Here is a tiny trained network, its code and every weight. The questions are about switching its units off for an input and a target symbol, where a switched-off unit gives its printed mean instead of its output.

import numpy as np


def w(rows, s, z=0):
    codes = np.array(rows[::2]) - 128.0
    scale = np.full(codes.shape[1], s)
    scale[-1] = z or s
    return codes * scale


def norm(h):
    return h / np.sqrt((h * h).mean(-1, keepdims=True) + 1e-5)


def f(y):
    return np.maximum(y, 0)


def softmax(a):
    e = np.exp(a - a.max(-1, keepdims=True))
    return e / e.sum(-1, keepdims=True)


def log_softmax(a):
    a = a - a.max(-1, keepdims=True)
    return a - np.log(np.exp(a).sum(-1, keepdims=True))


def net(x, mask):
    ids = ['γδζθλμτψ'.index(c) for c in x.split()]
    T = len(ids)
    res = E[ids] + P[:T]
    r = norm(res)
    for j in range(3):
        rows = slice(3 * j, 3 * j + 3)
        q, k, v = (r @ M[0][rows].T for M in (Q, K, V))
        z = softmax(np.where(np.tri(T) > 0, q @ k.T / 3**0.5, -1e9)) @ v
        o = O[0][rows]
        res = res + np.where(mask[j], z, o[:, -1]) @ o[:, :-1]
    y = f(norm(res) @ A[0][:, :-1].T + A[0][:, -1])
    res = res + np.where(mask[3:11], y, B[0][:, -1]) @ B[0][:, :-1]
    return log_softmax(norm(res)[-1] @ U[:, :-1].T + U[:, -1])


Q, K, V, O, A, B = {}, {}, {}, {}, {}, {}
E = w([
[60,70,49,132,140,81],'γ',
[187,87,105,86,147,222],'δ',
[17,27,154,57,196,44],'ζ',
[199,117,87,141,141,83],'θ',
[2,75,133,50,145,136],'λ',
[78,145,184,57,118,16],'μ',
[166,171,135,72,84,160],'τ',
[128,137,11,181,115,158],'ψ',
],0.0098)
P = w([
[133,116,60,67,40,91],'0',
[169,147,121,135,157,123],'1',
[151,206,46,73,250,154],'2',
[99,178,110,176,94,161],'3',
[128,96,196,220,28,148],'4',
[155,89,194,103,213,217],'5',
[74,211,114,89,222,183],'6',
],0.015)
Q[0] = w([
[117,80,213,185,111,146],'H1',
[188,7,168,148,47,119],'H1',
[194,71,118,30,210,117],'H1',
[146,99,153,103,195,160],'H2',
[175,65,139,155,57,127],'H2',
[100,70,206,198,94,158],'H2',
[132,163,48,26,171,109],'H3',
[154,140,212,166,182,143],'H3',
[113,54,207,195,75,146],'H3',
],0.012)
K[0] = w([
[122,184,95,127,202,148],'H1',
[120,159,69,79,173,115],'H1',
[68,143,107,130,71,136],'H1',
[144,168,106,155,76,141],'H2',
[147,144,88,87,178,107],'H2',
[147,183,129,135,206,163],'H2',
[105,94,139,121,4,127],'H3',
[77,147,144,149,145,173],'H3',
[138,187,106,123,180,120],'H3',
],0.015)
V[0] = w([
[166,143,129,136,101,7],'H1',
[100,28,125,116,166,86],'H1',
[189,85,52,175,151,146],'H1',
[110,69,125,93,123,105],'H2',
[57,155,152,79,132,148],'H2',
[143,83,187,82,147,164],'H2',
[97,74,147,143,218,112],'H3',
[115,73,115,112,132,187],'H3',
[59,160,79,156,92,144],'H3',
],0.019)
O[0] = w([
[121,136,181,66,122,23,185],'H1',
[69,188,135,6,85,209,169],'H1',
[76,246,98,158,140,111,176],'H1',
[153,135,87,121,51,174,225],'H2',
[205,50,79,168,159,166,140],'H2',
[210,138,117,109,135,184,73],'H2',
[73,112,132,9,132,134,2],'H3',
[58,156,133,114,161,197,188],'H3',
[106,65,22,205,78,168,190],'H3',
],0.015,0.0067)
A[0] = w([
[52,177,170,171,83,209,120],'N1',
[227,218,204,159,130,162,190],'N2',
[182,76,63,133,104,171,2],'N3',
[106,71,109,71,116,95,109],'N4',
[133,65,249,145,106,95,159],'N5',
[181,28,159,180,169,123,113],'N6',
[181,80,232,84,99,54,94],'N7',
[38,147,120,172,106,147,193],'N8',
],0.012,0.006)
B[0] = w([
[156,135,54,29,171,108,238],'N1',
[156,142,147,94,249,141,200],'N2',
[106,68,50,123,126,129,153],'N3',
[122,139,134,80,165,175,165],'N4',
[100,136,83,105,167,89,176],'N5',
[207,216,103,85,160,123,192],'N6',
[158,109,109,59,223,167,178],'N7',
[96,118,78,99,154,92,254],'N8',
],0.014,0.009)
U = w([
[164,160,2,115,105,75,243],'γ',
[115,204,91,158,232,205,154],'δ',
[116,181,212,107,125,218,187],'ζ',
[94,226,195,125,144,64,93],'θ',
[155,43,8,192,111,200,24],'λ',
[225,72,86,66,180,47,2],'μ',
[218,108,135,249,155,114,107],'τ',
[55,124,37,252,109,103,41],'ψ',
],0.007,0.0068)

Each question gives the input, a string of symbols that net reads in full, and the target symbol t.
The units are the heads (3 rows each of Q, K, V and O) and the neurons (one row each of A and B). Each row of codes is followed by its name. A weight is (code - 128) times the scale printed after its matrix; where a second scale follows, it is the last column's (O, A, B and U).
mask holds one flag per unit, heads first, then neurons. A switched-off unit (its flag False) gives its mean, the last column of its rows in O or B, instead of its output. The means were averaged over made-up inputs and are rounded, as every weight is.
A unit's drop is (log p(t) with every unit on - log p(t) with that unit switched off) / (log p(t) with every unit on - log p(t) with every unit switched off).
The circuit of an input: a set's keep is (log p(t) with only the set's units on - log p(t) with every unit switched off) / (log p(t) with every unit on - log p(t) with every unit switched off). Starting from all 11 units, units are removed one at a time, each time the one whose removal leaves the highest keep (on an exact tie, the one counted first), for as long as the keep stays at least 0.8.
units of the circuit, in order: the units of the circuit, biggest drop first
most important unit: the unit with the biggest drop
heads that matter: for each layer, one digit per head in row order, 1 if its drop is at least 0.15 and else 0, layers parted by /
drop when u is switched off: that unit's drop, to one decimal
input ζ ζ λ θ ζ δ, target θ: most important unit	H2
input τ θ ζ, target τ: units of the circuit, in order	(H3 H1)
input ζ γ δ ζ δ ζ, target ζ: units of the circuit, in order	(H1 H2)
input τ λ λ ζ, target λ: units of the circuit, in order	(H2 H1)
input θ θ ζ ψ, target θ: units of the circuit, in order	(H1 H3)
input γ τ τ μ ψ, target τ: heads that matter	100
input ψ δ ζ, target ψ: heads that matter	001
input μ μ δ, target μ: heads that matter	100
input ψ λ γ, target ψ: heads that matter	001
input λ μ ψ, target λ: heads that matter	010
input ζ ζ ζ γ θ, target ζ: heads that matter	001
input δ δ ζ λ λ ζ, target λ: heads that matter	100
input μ λ ζ τ, target λ: heads that matter	010
input ζ δ ζ δ γ, target ζ: heads that matter	001
input ζ ζ δ θ ζ, target δ: heads that matter	111
input ψ ζ λ λ, target ζ: heads that matter	100
input δ μ ζ ζ ψ, target ζ: most important unit	H3
input δ δ ζ ψ τ, target ζ: heads that matter	001
input δ ζ μ θ λ τ, target θ: heads that matter	010
input θ ψ λ λ δ τ, target λ: units of the circuit, in order	(H1)
input δ ζ δ δ ψ, target δ: units of the circuit, in order	(H1 H3)
input τ ψ ψ λ, target ψ: drop when H1 is switched off	0.2
input δ τ ψ δ γ, target ψ: drop when H1 is switched off	0.4
input γ λ μ ψ μ, target μ: drop when H3 is switched off	0.2
